Below is a small trained network, with its code and all its weights. Each question gives an input and a target symbol and asks what happens when units are switched off, that is, made to give their printed mean instead of their output.

import numpy as np


def w(rows, s, z=0):
    codes = np.array(rows[::2]) - 128.0
    scale = np.full(codes.shape[1], s)
    scale[-1] = z or s
    return codes * scale


def norm(h):
    return h / np.sqrt((h * h).mean(-1, keepdims=True) + 1e-5)


def f(y):
    return y / 2 * (1 + np.tanh(0.7978845608 * (y + 0.044715 * y**3)))


def softmax(a):
    e = np.exp(a - a.max(-1, keepdims=True))
    return e / e.sum(-1, keepdims=True)


def log_softmax(a):
    a = a - a.max(-1, keepdims=True)
    return a - np.log(np.exp(a).sum(-1, keepdims=True))


def net(x, mask):
    ids = ['ΓΘαβεζημτφ'.index(c) for c in x.split()]
    T = len(ids)
    res = E[ids] + P[:T]
    r = norm(res)
    for j in range(3):
        rows = slice(2 * j, 2 * j + 2)
        q, k, v = (r @ M[0][rows].T for M in (Q, K, V))
        z = softmax(np.where(np.tri(T) > 0, q @ k.T / 2**0.5, -1e9)) @ v
        o = O[0][rows]
        res = res + np.where(mask[j], z, o[:, -1]) @ o[:, :-1]
    y = f(norm(res) @ A[0][:, :-1].T + A[0][:, -1])
    res = res + np.where(mask[3:7], y, B[0][:, -1]) @ B[0][:, :-1]
    return log_softmax(norm(res)[-1] @ U[:, :-1].T + U[:, -1])


Q, K, V, O, A, B = {}, {}, {}, {}, {}, {}
E = w([
[161,151,84,113,167,140],'Γ',
[101,167,89,141,3,139],'Θ',
[199,48,146,112,122,93],'α',
[89,161,56,190,139,74],'β',
[59,125,139,106,126,167],'ε',
[74,143,90,135,231,132],'ζ',
[138,112,42,132,135,196],'η',
[148,215,105,151,130,96],'μ',
[117,119,145,186,76,146],'τ',
[68,184,68,88,130,101],'φ',
],0.023)
P = w([
[24,105,112,133,85,27],'0',
[55,112,124,120,81,47],'1',
[76,128,103,106,103,68],'2',
[113,145,94,90,123,109],'3',
[136,164,84,85,135,145],'4',
[145,178,87,83,144,168],'5',
[162,191,97,71,150,201],'6',
[168,197,86,71,151,223],'7',
[196,205,94,70,142,242],'8',
[203,211,84,76,145,254],'9',
],0.0097)
Q[0] = w([
[100,51,111,173,96,175],'h1',
[86,122,169,88,93,107],'h1',
[129,172,23,48,104,109],'h2',
[98,209,71,58,131,118],'h2',
[145,150,106,24,247,104],'h3',
[114,174,146,88,120,41],'h3',
],0.013)
K[0] = w([
[109,92,102,152,78,217],'h1',
[96,164,125,108,117,113],'h1',
[164,159,214,56,119,118],'h2',
[199,94,204,61,148,76],'h2',
[75,247,50,90,182,203],'h3',
[94,108,99,100,147,162],'h3',
],0.014)
V[0] = w([
[255,17,189,80,138,111],'h1',
[52,147,113,164,58,183],'h1',
[100,200,157,18,110,150],'h2',
[44,214,86,190,121,174],'h2',
[157,48,153,48,171,134],'h3',
[197,119,142,107,77,40],'h3',
],0.0077)
O[0] = w([
[16,175,154,216,56,22,1],'h1',
[193,176,146,127,100,234,184],'h1',
[54,168,158,46,114,161,124],'h2',
[2,168,154,236,145,17,114],'h2',
[178,43,115,122,129,113,66],'h3',
[214,134,123,92,124,96,84],'h3',
],0.008,0.0065)
A[0] = w([
[181,215,89,160,8,134,113],'n1',
[177,167,103,72,220,129,253],'n2',
[88,31,130,122,96,190,84],'n3',
[29,153,47,135,1,103,95],'n4',
],0.0079,0.0038)
B[0] = w([
[134,70,199,103,255,152,177],'n1',
[197,42,212,99,124,165,255],'n2',
[167,104,238,126,77,101,132],'n3',
[203,109,108,166,72,34,149],'n4',
],0.0091,0.0087)
U = w([
[193,5,155,88,114,104,118],'Γ',
[147,98,72,180,100,178,202],'Θ',
[168,207,130,145,24,119,254],'α',
[133,212,40,185,182,105,113],'β',
[117,162,198,247,133,165,121],'ε',
[162,239,192,104,215,71,24],'ζ',
[142,114,130,129,77,95,77],'η',
[42,77,129,141,234,129,18],'μ',
[83,197,87,24,131,80,93],'τ',
[32,117,198,111,62,161,159],'φ',
],0.013,0.0071)

Each question gives the input, a string of symbols that net reads in full, and the target symbol t.
The units are the heads (2 rows each of Q, K, V and O) and the neurons (one row each of A and B). Each row of codes is followed by its name. A weight is (code - 128) times the scale printed after its matrix; where a second scale follows, it is the last column's (O, A, B and U).
mask holds one flag per unit, heads first, then neurons. A switched-off unit (its flag False) gives its mean, the last column of its rows in O or B, instead of its output. The means were averaged over made-up inputs and are rounded, as every weight is.
A unit's drop is (log p(t) with every unit on - log p(t) with that unit switched off) / (log p(t) with every unit on - log p(t) with every unit switched off).
The circuit of an input: a set's keep is (log p(t) with only the set's units on - log p(t) with every unit switched off) / (log p(t) with every unit on - log p(t) with every unit switched off). Starting from all 7 units, units are removed one at a time, each time the one whose removal leaves the highest keep (on an exact tie, the one counted first), for as long as the keep stays at least 0.8.
circuit, biggest first: the units of the circuit, biggest drop first
most important unit: the unit with the biggest drop
k most important neurons: the k neurons with the biggest drops, biggest first
heads that matter: for each layer, one digit per head in row order, 1 if its drop is at least 0.15 and else 0, layers parted by /
drop of u: that unit's drop, to one decimal
input α μ ε β Θ α α, target α: heads that matter	110
input μ μ Θ η α τ τ μ β α, target ε: circuit, biggest first	h2; h1; n2
input μ ζ ε Θ τ τ, target ε: heads that matter	010
input ε α φ η η ε τ φ μ, target Γ: heads that matter	010
input α φ α η α Θ α, target α: heads that matter	100
input Θ η τ, target ε: heads that matter	110
input η ζ α η η Θ φ, target Γ: most important neuron	n2
input ε η Θ μ α φ τ α Γ, target Γ: circuit, biggest first	h2; h1; n1
input ε η α Θ η η η Γ, target Γ: 2 most important neurons	n2; n1
input α μ Γ η η Θ ζ β, target Γ: 2 most important neurons	n2; n1
input η α φ Γ μ, target Γ: drop of h2	0.9
input Γ τ μ α ζ Θ α ζ Γ ζ, target Γ: drop of h2	3.9
input α η β, target Γ: drop of h2	0.9
input η Γ α φ, target Γ: drop of h2	0.7
input μ φ α μ η Θ, target Γ: most important unit	h3
